Below is a small trained network, with its code and all its weights. Each question gives an input and a class and asks what happens when units are switched off, that is, made to give their printed mean instead of their output.

import numpy as np


def w(rows, s, z=0):
    codes = np.array(rows[::2]) - 128.0
    scale = np.full(codes.shape[1], s)
    scale[-1] = z or s
    return codes * scale


def f(y):
    return np.maximum(y, 0)


def log_softmax(a):
    a = a - a.max(-1, keepdims=True)
    return a - np.log(np.exp(a).sum(-1, keepdims=True))


def net(x, mask):
    res = np.array(x, float).reshape(1, 3) / 4 @ E
    y = f(res @ A[0][:, :-1].T + A[0][:, -1])
    res = res + np.where(mask, y, B[0][:, -1]) @ B[0][:, :-1]
    return log_softmax(res[-1] @ U[:, :-1].T + U[:, -1])


A, B = {}, {}
E = w([
[110,185,54,152,91,53,175,167,250,54],'x0',
[132,166,180,138,76,94,60,1,77,28],'x1',
[224,91,5,31,91,132,47,105,107,127],'x2',
],0.0081)
A[0] = w([
[146,91,179,164,182,197,102,128,50,149,98],'N1',
[145,167,176,161,86,120,62,82,107,71,129],'N2',
[181,97,58,91,72,126,93,121,133,121,99],'N3',
[45,151,192,195,121,108,128,124,132,142,93],'N4',
[117,176,59,147,109,64,157,156,187,50,85],'N5',
[160,90,180,101,198,198,102,96,60,167,85],'N6',
[120,188,167,98,88,57,106,56,99,68,95],'N7',
[165,125,89,106,107,125,83,172,113,106,194],'N8',
[137,143,87,131,117,139,138,120,96,137,248],'N9',
[112,140,224,204,160,123,174,125,157,117,94],'N10',
[176,90,56,56,89,142,63,115,114,97,89],'N11',
[152,182,59,149,77,42,159,147,255,74,128],'N12',
[73,139,187,188,180,141,168,150,144,130,90],'N13',
[144,82,83,123,195,156,169,213,155,188,103],'N14',
[178,96,34,98,142,126,113,103,117,151,103],'N15',
[90,174,182,157,171,136,158,153,106,118,164],'N16',
[89,153,196,190,180,129,175,108,150,142,143],'N17',
[164,83,181,113,178,177,108,111,60,174,130],'N18',
[119,94,119,102,206,146,124,204,170,208,114],'N19',
[206,126,47,42,118,147,104,111,135,123,89],'N20',
[78,152,124,162,90,88,112,164,188,94,146],'N21',
[123,135,168,120,106,88,107,58,63,36,102],'N22',
],0.0077,0.012)
B[0] = w([
[175,141,164,134,191,100,83,169,81,58,184],'N1',
[86,158,161,62,76,90,108,171,193,160,199],'N2',
[153,208,87,128,140,203,178,100,110,105,180],'N3',
[135,191,59,128,141,210,184,94,131,111,179],'N4',
[183,145,185,121,221,81,61,178,73,100,185],'N5',
[161,148,161,116,184,97,86,177,101,84,189],'N6',
[102,168,143,60,105,107,70,200,169,140,189],'N7',
[121,88,125,125,114,175,196,77,121,74,206],'N8',
[100,2,164,144,75,128,239,51,144,93,247],'N9',
[144,190,64,118,125,195,168,91,108,92,190],'N10',
[154,180,87,133,135,173,188,138,147,100,193],'N11',
[171,82,215,125,190,95,81,156,59,106,228],'N12',
[141,192,72,105,129,185,181,110,130,93,184],'N13',
[55,189,174,31,67,82,78,229,214,177,188],'N14',
[145,198,89,112,137,215,174,100,149,97,174],'N15',
[139,130,116,128,102,177,216,85,105,100,204],'N16',
[160,138,92,118,119,177,196,89,137,82,209],'N17',
[169,95,202,128,187,90,108,163,92,110,203],'N18',
[82,132,146,70,96,100,97,183,174,145,187],'N19',
[152,200,83,118,120,195,179,141,104,108,187],'N20',
[154,90,161,127,156,114,142,117,86,106,189],'N21',
[66,185,145,34,107,77,69,199,198,177,197],'N22',
],0.008,0.012)
U = w([
[153,172,75,121,130,188,162,100,115,111,85],'0',
[172,102,169,123,217,102,109,152,57,115,102],'1',
[71,152,139,90,73,107,112,176,204,147,118],'2',
[109,9,141,141,72,130,168,57,124,119,254],'3',
[126,120,109,159,134,112,114,111,153,160,99],'4',
[126,124,110,163,131,118,112,128,115,147,95],'5',
[122,138,89,142,121,121,104,117,101,176,95],'6',
[120,136,87,155,113,117,120,120,103,166,95],'7',
],0.015,0.0085)

Each question gives the input, the list of numbers given to net, and the class t.
The units are the neurons (one row each of A and B). Each row of codes is followed by its name. A weight is (code - 128) times the scale printed after its matrix; where a second scale follows, it is the last column's (A, B and U).
mask holds one flag per neuron, in row order. A switched-off neuron (its flag False) gives its mean, the last column of its row in B, instead of its output. The means were averaged over made-up inputs and are rounded, as every weight is.
A unit's drop is (log p(t) with every unit on - log p(t) with that unit switched off) / (log p(t) with every unit on - log p(t) with every unit switched off).
The circuit of an input: a set's keep is (log p(t) with only the set's units on - log p(t) with every unit switched off) / (log p(t) with every unit on - log p(t) with every unit switched off). Starting from the 12 units with the biggest drops (on a tie, the unit counted first), units are removed one at a time, each time the one whose removal leaves the highest keep (on an exact tie, the one counted first), for as long as the keep stays at least 0.8.
units of the circuit, in order: the units of the circuit, biggest drop first
most important unit: the unit with the biggest drop
k most important neurons: the k neurons with the biggest drops, biggest first
drop of u: that unit's drop, to one decimal
input [7,-2,-7], class 0: units of the circuit, in order : [N10]
input [8,6,-2], class 1: 2 most important neurons : [N12; N5]
input [5,-4,-5], class 0: 2 most important neurons : [N13; N18]
input [-3,-4,-2], class 2: 2 most important neurons : [N14; N12]
input [6,7,4], class 2: 4 most important neurons : [N22; N2; N7; N18]
input [8,-6,-7], class 1: 3 most important neurons : [N12; N5; N21]
input [2,8,7], class 2: 2 most important neurons : [N22; N2]
input [7,7,2], class 1: 4 most important neurons : [N12; N5; N14; N21]
input [5,0,-4], class 1: 2 most important neurons : [N12; N5]
input [4,-6,4], class 2: 2 most important neurons : [N14; N19]
input [-6,-8,-2], class 2: 3 most important neurons : [N14; N19; N12]
input [-6,-8,3], class 2: 3 most important neurons : [N14; N19; N12]
input [2,3,-1], class 3: 2 most important neurons : [N14; N19]
input [2,-3,-2], class 3: most important unit : N22
input [-3,2,-3], class 3: drop of N11 : 0.2
input [6,2,-6], class 0: drop of N17 : 1.2
input [-2,-1,3], class 3: drop of N13 : 0.1
input [8,4,-6], class 1: drop of N12 : 0.9
